Here is a tiny trained network, its code and every weight. The questions are about switching its units off for an input and a target symbol, where a switched-off unit gives its printed mean instead of its output.

import numpy as np


def w(rows, s, z=0):
    codes = np.array(rows[::2]) - 128.0
    scale = np.full(codes.shape[1], s)
    scale[-1] = z or s
    return codes * scale


def f(y):
    return np.maximum(y, 0)


def softmax(a):
    e = np.exp(a - a.max(-1, keepdims=True))
    return e / e.sum(-1, keepdims=True)


def log_softmax(a):
    a = a - a.max(-1, keepdims=True)
    return a - np.log(np.exp(a).sum(-1, keepdims=True))


def net(x, mask):
    ids = ['αβγδεζηθλστφψ'.index(c) for c in x.split()]
    T = len(ids)
    res = E[ids] + P[:T]
    u = 0
    for l in range(2):
        q, k, v = (res @ M[l].T for M in (Q, K, V))
        z = softmax(np.where(np.tri(T) > 0, q @ k.T / 2**0.5, -1e9)) @ v
        res = res + np.where(mask[u], z, O[l][:, -1]) @ O[l][:, :-1]
        u += 1
        y = f(res @ A[l][:, :-1].T + A[l][:, -1])
        res = res + np.where(mask[u : u + 16], y, B[l][:, -1]) @ B[l][:, :-1]
        u += 16
    return log_softmax(res[-1] @ U[:, :-1].T + U[:, -1])


Q, K, V, O, A, B = {}, {}, {}, {}, {}, {}
E = w([
[134,122,150,116,103],'α',
[215,172,78,138,160],'β',
[108,143,150,143,155],'γ',
[122,163,168,107,169],'δ',
[82,184,134,146,117],'ε',
[157,75,94,156,125],'ζ',
[141,160,33,145,172],'η',
[97,143,74,162,102],'θ',
[96,253,108,81,118],'λ',
[162,144,78,163,170],'σ',
[70,173,118,100,111],'τ',
[111,84,94,158,68],'φ',
[216,122,161,106,147],'ψ',
],0.016)
P = w([
[111,96,120,116,150],'0',
[81,94,104,76,182],'1',
[169,187,121,73,60],'2',
[154,149,139,200,139],'3',
[79,73,117,83,175],'4',
[176,195,128,77,54],'5',
[152,182,153,237,159],'6',
[81,64,130,88,172],'7',
[175,201,126,73,57],'8',
[150,215,179,251,173],'9',
[87,51,144,96,167],'10',
[166,198,129,70,71],'11',
],0.011)
Q[0] = w([
[134,90,152,206,128],'0.h1',
[143,198,254,204,100],'0.h1',
],0.0085)
K[0] = w([
[232,197,126,130,171],'0.h1',
[134,122,97,254,133],'0.h1',
],0.0093)
V[0] = w([
[237,82,29,74,102],'0.h1',
[84,161,254,67,86],'0.h1',
],0.0042)
O[0] = w([
[196,219,21,124,198,6],'0.h1',
[147,232,227,141,2,153],'0.h1',
],0.0054,0.002)
A[0] = w([
[113,122,78,102,108,112],'0.n1',
[85,113,148,161,134,180],'0.n2',
[123,122,161,66,119,164],'0.n3',
[144,170,112,112,94,136],'0.n4',
[138,66,186,102,206,48],'0.n5',
[146,143,137,24,106,177],'0.n6',
[189,121,169,138,87,138],'0.n7',
[117,137,103,49,120,154],'0.n8',
[146,12,155,64,124,111],'0.n9',
[76,106,151,119,110,246],'0.n10',
[172,58,160,183,155,235],'0.n11',
[162,137,81,100,128,242],'0.n12',
[150,172,121,123,111,146],'0.n13',
[78,9,76,86,92,115],'0.n14',
[175,139,69,176,84,2],'0.n15',
[123,158,195,152,126,228],'0.n16',
],0.012,0.0025)
B[0] = w([
[126,125,104,112,86,152],'0.n1',
[112,143,65,163,132,194],'0.n2',
[155,151,163,148,94,196],'0.n3',
[138,128,162,161,135,199],'0.n4',
[85,128,147,155,195,171],'0.n5',
[163,168,174,113,92,237],'0.n6',
[97,151,171,115,197,186],'0.n7',
[128,156,149,72,75,198],'0.n8',
[219,114,152,165,130,172],'0.n9',
[82,123,175,156,86,217],'0.n10',
[127,189,135,86,208,186],'0.n11',
[104,119,117,83,110,191],'0.n12',
[134,138,139,170,136,200],'0.n13',
[140,11,180,148,60,169],'0.n14',
[80,183,218,151,73,156],'0.n15',
[148,161,105,143,141,254],'0.n16',
],0.011,0.0056)
Q[1] = w([
[233,228,134,226,57],'1.h1',
[254,47,86,92,70],'1.h1',
],0.0055)
K[1] = w([
[201,165,239,253,197],'1.h1',
[179,129,227,35,61],'1.h1',
],0.0042)
V[1] = w([
[21,145,79,164,108],'1.h1',
[98,48,210,33,254],'1.h1',
],0.0047)
O[1] = w([
[83,138,148,85,225,91],'1.h1',
[157,71,130,254,144,3],'1.h1',
],0.0077,0.0015)
A[1] = w([
[205,185,165,79,123,78],'1.n1',
[41,162,100,34,126,73],'1.n2',
[94,26,43,97,91,96],'1.n3',
[137,145,70,254,101,69],'1.n4',
[109,53,116,122,211,99],'1.n5',
[78,81,115,165,33,132],'1.n6',
[187,211,49,151,163,254],'1.n7',
[88,147,114,198,104,206],'1.n8',
[202,103,157,89,125,87],'1.n9',
[108,174,202,113,177,110],'1.n10',
[118,172,27,64,239,145],'1.n11',
[1,67,119,127,209,175],'1.n12',
[102,126,212,28,103,116],'1.n13',
[52,117,106,133,69,128],'1.n14',
[15,93,142,167,82,85],'1.n15',
[41,167,147,49,65,114],'1.n16',
],0.0084,0.0045)
B[1] = w([
[100,122,80,126,127,243],'1.n1',
[187,135,147,121,82,183],'1.n2',
[3,57,118,161,114,140],'1.n3',
[172,90,128,142,137,159],'1.n4',
[172,102,43,170,60,141],'1.n5',
[140,161,141,102,139,186],'1.n6',
[120,54,164,97,139,229],'1.n7',
[157,117,128,116,156,210],'1.n8',
[150,143,113,116,156,168],'1.n9',
[99,143,116,159,128,248],'1.n10',
[131,138,101,81,51,175],'1.n11',
[162,178,56,150,109,186],'1.n12',
[130,88,148,167,114,235],'1.n13',
[109,163,133,93,139,182],'1.n14',
[163,138,104,108,185,188],'1.n15',
[102,101,119,123,162,254],'1.n16',
],0.013,0.0096)
U = w([
[242,142,161,165,58,189],'α',
[163,80,99,48,110,100],'β',
[118,134,63,230,146,73],'γ',
[32,142,182,255,150,141],'δ',
[89,232,99,55,190,254],'ε',
[140,61,107,176,105,147],'ζ',
[100,103,88,142,67,45],'η',
[63,91,77,132,147,20],'θ',
[71,146,158,147,56,87],'λ',
[163,103,53,137,89,15],'σ',
[103,113,209,44,163,115],'τ',
[89,55,135,142,125,181],'φ',
[184,59,156,149,236,52],'ψ',
],0.0085,0.0021)

Each question gives the input, a string of symbols that net reads in full, and the target symbol t.
The units are the heads (2 rows each of Q, K, V and O) and the neurons (one row each of A and B). Each row of codes is followed by its name. A weight is (code - 128) times the scale printed after its matrix; where a second scale follows, it is the last column's (O, A, B and U).
mask holds one flag per unit, layer by layer, with each layer's heads first. A switched-off unit (its flag False) gives its mean, the last column of its rows in O or B, instead of its output. The means were averaged over made-up inputs and are rounded, as every weight is.
A unit's drop is (log p(t) with every unit on - log p(t) with that unit switched off) / (log p(t) with every unit on - log p(t) with every unit switched off).
The circuit of an input: a set's keep is (log p(t) with only the set's units on - log p(t) with every unit switched off) / (log p(t) with every unit on - log p(t) with every unit switched off). Starting from the 12 units with the biggest drops (on a tie, the unit counted first), units are removed one at a time, each time the one whose removal leaves the highest keep (on an exact tie, the one counted first), for as long as the keep stays at least 0.8.
units of the circuit, in order: the units of the circuit, biggest drop first
top k neurons: the k neurons with the biggest drops, biggest first
top k neurons in layer l: the k neurons of layer l with the biggest drops, biggest first
input ε ψ ε ψ τ τ, target α: top 3 neurons in layer 0	[0.n11; 0.n7; 0.n5]
input ε γ θ, target ε: top 2 neurons in layer 0	[0.n15; 0.n9]
input ψ ε ε ψ φ η τ ψ, target ψ: units of the circuit, in order	[0.n9; 0.n5]
input σ θ ε ε ψ η ε ψ ε, target α: top 3 neurons in layer 0	[0.n5; 0.n9; 0.n11]
input α φ λ ζ τ ε ψ ε ψ δ, target ψ: units of the circuit, in order	[1.n7; 0.n8; 0.n16; 0.n10]
input α ε φ θ τ ψ ε δ ψ τ, target ε: top 3 neurons	[1.n13; 0.n6; 0.n9]
input τ τ τ σ λ β ε ε φ δ, target ε: units of the circuit, in order	[1.n13; 0.n14]
input ψ τ φ, target α: units of the circuit, in order	[1.h1; 0.n11; 1.n1; 1.n6]
input ψ γ ψ ε ε σ γ, target ε: units of the circuit, in order	[0.n11; 1.n13]
input ψ β δ ψ ε ψ ε τ ψ γ, target ε: top 2 neurons in layer 1	[1.n13; 1.n11]
input ψ ψ δ, target α: units of the circuit, in order	[1.h1; 0.n6]
input θ ψ τ δ φ ε ψ ε ε ζ α, target α: units of the circuit, in order	[0.n9; 1.n16]
input ψ ε α, target α: units of the circuit, in order	[1.h1; 0.n6]
input ε δ ε ψ, target ε: top 2 neurons	[0.n11; 1.n13]
input ψ ψ ζ, target α: top neuron in layer 0	[0.n15]
input ε ε ε ψ δ δ τ, target ψ: top 2 neurons in layer 1	[1.n4; 1.n8]
input τ ψ ε ε ψ ε β β ε γ η, target η: top 2 neurons	[1.n3; 0.n6]
input γ ε ε τ τ β ε ε δ τ, target ε: units of the circuit, in order	[1.h1; 0.n14]
input ψ τ ε, target α: top neuron	[0.n5]
input τ σ β δ β τ γ τ, target τ: top 2 neurons in layer 0	[0.n14; 0.n10]
input ψ θ ε α ε γ γ ψ η, target α: top 4 neurons	[0.n5; 0.n9; 0.n11; 0.n7]
input β ε τ, target λ: top 2 neurons in layer 0	[0.n6; 0.n8]
input ε ε τ ε ε ε ε φ, target φ: top 2 neurons	[1.n3; 0.n14]
